Here is a tiny trained network, its code and every weight. The questions are about switching its units off for an input and a class, where a switched-off unit gives its printed mean instead of its output.

import numpy as np


def w(rows, s, z=0):
    codes = np.array(rows[::2]) - 128.0
    scale = np.full(codes.shape[1], s)
    scale[-1] = z or s
    return codes * scale


def norm(h):
    return h / np.sqrt((h * h).mean(-1, keepdims=True) + 1e-5)


def f(y):
    return y / 2 * (1 + np.tanh(0.7978845608 * (y + 0.044715 * y**3)))


def log_softmax(a):
    a = a - a.max(-1, keepdims=True)
    return a - np.log(np.exp(a).sum(-1, keepdims=True))


def net(x, mask):
    res = np.array(x, float).reshape(1, 7) / 4 @ E
    u = 0
    for l in range(2):
        y = f(norm(res) @ A[l][:, :-1].T + A[l][:, -1])
        res = res + np.where(mask[u : u + 6], y, B[l][:, -1]) @ B[l][:, :-1]
        u += 6
    return log_softmax(norm(res)[-1] @ U[:, :-1].T + U[:, -1])


A, B = {}, {}
E = w([
[80,167,2,131,135,120,169],'x0',
[169,163,165,124,160,238,172],'x1',
[81,188,123,123,207,25,52],'x2',
[180,178,98,67,142,122,144],'x3',
[87,111,194,99,154,121,98],'x4',
[182,87,199,29,156,156,192],'x5',
[107,39,155,164,242,75,148],'x6',
],0.0065)
A[0] = w([
[2,217,78,148,153,60,25,254],'L0N0',
[100,18,201,90,173,53,147,41],'L0N1',
[190,82,21,212,133,149,209,29],'L0N2',
[134,25,123,181,56,131,179,118],'L0N3',
[163,163,208,6,215,154,204,195],'L0N4',
[184,218,62,161,76,135,145,58],'L0N5',
],0.0066,0.0027)
B[0] = w([
[160,205,237,96,4,34,50,253],'L0N0',
[1,29,86,186,149,217,132,178],'L0N1',
[108,184,132,154,159,83,92,169],'L0N2',
[177,135,79,106,149,89,76,175],'L0N3',
[157,154,93,159,117,36,90,209],'L0N4',
[113,61,120,221,140,202,120,171],'L0N5',
],0.009,0.0068)
A[1] = w([
[136,125,194,120,3,104,58,217],'L1N0',
[216,93,82,73,210,151,198,106],'L1N1',
[94,96,127,194,144,154,122,94],'L1N2',
[167,24,127,110,128,167,145,1],'L1N3',
[2,184,70,188,175,47,131,215],'L1N4',
[86,152,65,105,78,171,175,89],'L1N5',
],0.0076,0.0029)
B[1] = w([
[165,170,110,84,103,58,111,254],'L1N0',
[123,157,131,114,86,114,69,144],'L1N1',
[78,174,2,79,99,179,55,142],'L1N2',
[174,86,156,117,106,144,159,135],'L1N3',
[221,166,147,108,40,129,137,189],'L1N4',
[107,109,61,86,224,123,159,131],'L1N5',
],0.0095,0.01)
U = w([
[25,64,80,174,220,253,143,5],'0',
[192,196,192,81,108,55,73,251],'1',
],0.0069,0.0017)

Each question gives the input, the list of numbers given to net, and the class t.
The units are the neurons (one row each of A and B). Each row of codes is followed by its name. A weight is (code - 128) times the scale printed after its matrix; where a second scale follows, it is the last column's (A, B and U).
mask holds one flag per neuron, layer by layer. A switched-off neuron (its flag False) gives its mean, the last column of its row in B, instead of its output. The means were averaged over made-up inputs and are rounded, as every weight is.
A unit's drop is (log p(t) with every unit on - log p(t) with that unit switched off) / (log p(t) with every unit on - log p(t) with every unit switched off).
The circuit of an input: a set's keep is (log p(t) with only the set's units on - log p(t) with every unit switched off) / (log p(t) with every unit on - log p(t) with every unit switched off). Starting from all 12 units, units are removed one at a time, each time the one whose removal leaves the highest keep (on an exact tie, the one counted first), for as long as the keep stays at least 0.8.
circuit, biggest first: the units of the circuit, biggest drop first
most important unit: the unit with the biggest drop
k most important neurons: the k neurons with the biggest drops, biggest first
k most important neurons of layer l: the k neurons of layer l with the biggest drops, biggest first
drop when u is switched off: that unit's drop, to one decimal
input [-1,8,-6,2,-7,-1,0], class 0: 3 most important neurons : [L0N0; L1N0; L1N4]
input [8,4,-2,4,-1,5,-7], class 0: 2 most important neurons : [L0N0; L1N0]
input [-4,-1,0,2,4,7,4], class 0: 3 most important neurons : [L0N1; L0N0; L1N0]
input [-7,0,0,-6,-2,4,5], class 0: 2 most important neurons of layer 0 : [L0N1; L0N0]
input [5,6,-5,4,3,3,-5], class 0: circuit, biggest first : [L0N0; L1N0]
input [2,-2,1,-4,-7,3,8], class 0: 3 most important neurons : [L0N1; L0N0; L1N0]
input [8,-8,-2,7,-3,6,-6], class 0: 4 most important neurons of layer 0 : [L0N0; L0N5; L0N4; L0N3]
input [-5,7,-6,-4,8,5,5], class 0: 3 most important neurons : [L0N0; L0N1; L1N0]
input [6,-6,-7,-3,2,5,5], class 0: most important unit : L0N1
input [1,5,-6,0,4,-6,-8], class 0: drop when L0N0 is switched off : 0.7
input [7,4,-7,5,-5,-8,-5], class 0: drop when L0N0 is switched off : 0.1
